Here is a tiny trained network, its code and every weight. The questions are about switching its units off for an input and a class, where a switched-off unit gives its printed mean instead of its output.

import numpy as np


def w(rows, s, z=0):
    codes = np.array(rows[::2]) - 128.0
    scale = np.full(codes.shape[1], s)
    scale[-1] = z or s
    return codes * scale


def f(y):
    return np.maximum(y, 0)


def log_softmax(a):
    a = a - a.max(-1, keepdims=True)
    return a - np.log(np.exp(a).sum(-1, keepdims=True))


def net(x, mask):
    res = np.array(x, float).reshape(1, 3) / 4 @ E
    y = f(res @ A[0][:, :-1].T + A[0][:, -1])
    res = res + np.where(mask, y, B[0][:, -1]) @ B[0][:, :-1]
    return log_softmax(res[-1] @ U[:, :-1].T + U[:, -1])


A, B = {}, {}
E = w([
[123,175,4,26,126,127,48,75],'x0',
[59,225,177,158,156,121,94,33],'x1',
[180,183,92,228,176,130,81,241],'x2',
],0.012)
A[0] = w([
[121,104,182,79,41,114,173,55,103],'n1',
[141,123,179,219,119,159,213,185,162],'n2',
[73,56,138,74,86,96,160,148,84],'n3',
[74,183,52,94,118,154,110,176,135],'n4',
[109,71,196,123,142,150,160,108,116],'n5',
[172,194,126,220,129,150,107,179,96],'n6',
[137,176,74,57,147,122,34,122,193],'n7',
[182,180,116,162,195,110,83,193,92],'n8',
[106,147,231,166,140,115,153,164,155],'n9',
[83,91,174,143,159,97,116,151,122],'n10',
[115,111,180,173,164,133,167,138,137],'n11',
[74,198,178,180,161,92,95,92,27],'n12',
[190,167,106,172,195,123,93,194,83],'n13',
[72,243,209,122,199,134,116,79,53],'n14',
[116,184,129,159,138,109,114,83,77],'n15',
[244,3,60,112,124,134,160,184,4],'n16',
],0.012,0.0034)
B[0] = w([
[30,178,167,110,255,160,67,88,225],'n1',
[213,127,71,114,106,56,126,121,241],'n2',
[63,218,129,111,175,166,77,162,193],'n3',
[228,88,11,81,52,130,145,123,202],'n4',
[162,99,84,78,160,104,120,80,189],'n5',
[92,200,123,99,191,118,41,95,215],'n6',
[230,38,37,28,136,84,171,115,252],'n7',
[33,165,146,144,239,163,110,79,216],'n8',
[205,61,54,71,100,42,147,131,206],'n9',
[169,90,111,140,114,98,130,84,163],'n10',
[157,54,49,94,122,81,121,134,189],'n11',
[84,186,161,185,41,187,166,217,197],'n12',
[94,151,154,104,211,177,87,94,219],'n13',
[108,81,184,202,114,164,154,191,223],'n14',
[145,108,147,145,60,128,168,226,177],'n15',
[103,172,161,253,29,206,188,171,246],'n16',
],0.0083,0.018)
U = w([
[198,92,43,76,75,42,129,91,240],'0',
[109,185,143,100,192,138,76,56,2],'1',
[145,149,144,178,1,177,163,196,150],'2',
],0.014,0.00069)

Each question gives the input, the list of numbers given to net, and the class t.
The units are the neurons (one row each of A and B). Each row of codes is followed by its name. A weight is (code - 128) times the scale printed after its matrix; where a second scale follows, it is the last column's (A, B and U).
mask holds one flag per neuron, in row order. A switched-off neuron (its flag False) gives its mean, the last column of its row in B, instead of its output. The means were averaged over made-up inputs and are rounded, as every weight is.
A unit's drop is (log p(t) with every unit on - log p(t) with that unit switched off) / (log p(t) with every unit on - log p(t) with every unit switched off).
The circuit of an input: a set's keep is (log p(t) with only the set's units on - log p(t) with every unit switched off) / (log p(t) with every unit on - log p(t) with every unit switched off). Starting from the 12 units with the biggest drops (on a tie, the unit counted first), units are removed one at a time, each time the one whose removal leaves the highest keep (on an exact tie, the one counted first), for as long as the keep stays at least 0.8.
units of the circuit, in order: the units of the circuit, biggest drop first
k most important neurons: the k neurons with the biggest drops, biggest first
drop when u is switched off: that unit's drop, to one decimal
input [-4,-3,-5], class 1: units of the circuit, in order	(n1)
input [0,-8,7], class 2: 2 most important neurons	(n16; n1)
input [-8,-8,0], class 0: 4 most important neurons	(n2; n9; n11; n5)
input [5,-4,6], class 1: 2 most important neurons	(n8; n13)
input [-5,8,2], class 2: 2 most important neurons	(n12; n14)
input [-7,8,-4], class 2: 2 most important neurons	(n12; n14)
input [-5,-4,7], class 1: 3 most important neurons	(n8; n13; n6)
input [-7,6,-1], class 0: 2 most important neurons	(n9; n16)
input [-5,4,-1], class 0: 2 most important neurons	(n16; n9)
input [-6,4,6], class 0: 2 most important neurons	(n9; n2)
input [2,-6,6], class 1: 4 most important neurons	(n8; n13; n6; n12)
input [7,7,3], class 0: 2 most important neurons	(n7; n16)
input [-6,-6,1], class 0: drop when n10 is switched off	0.1
input [4,-8,6], class 2: units of the circuit, in order	(n16)
input [-6,7,3], class 2: drop when n7 is switched off	2.6
input [4,-7,6], class 2: drop when n1 is switched off	0.6
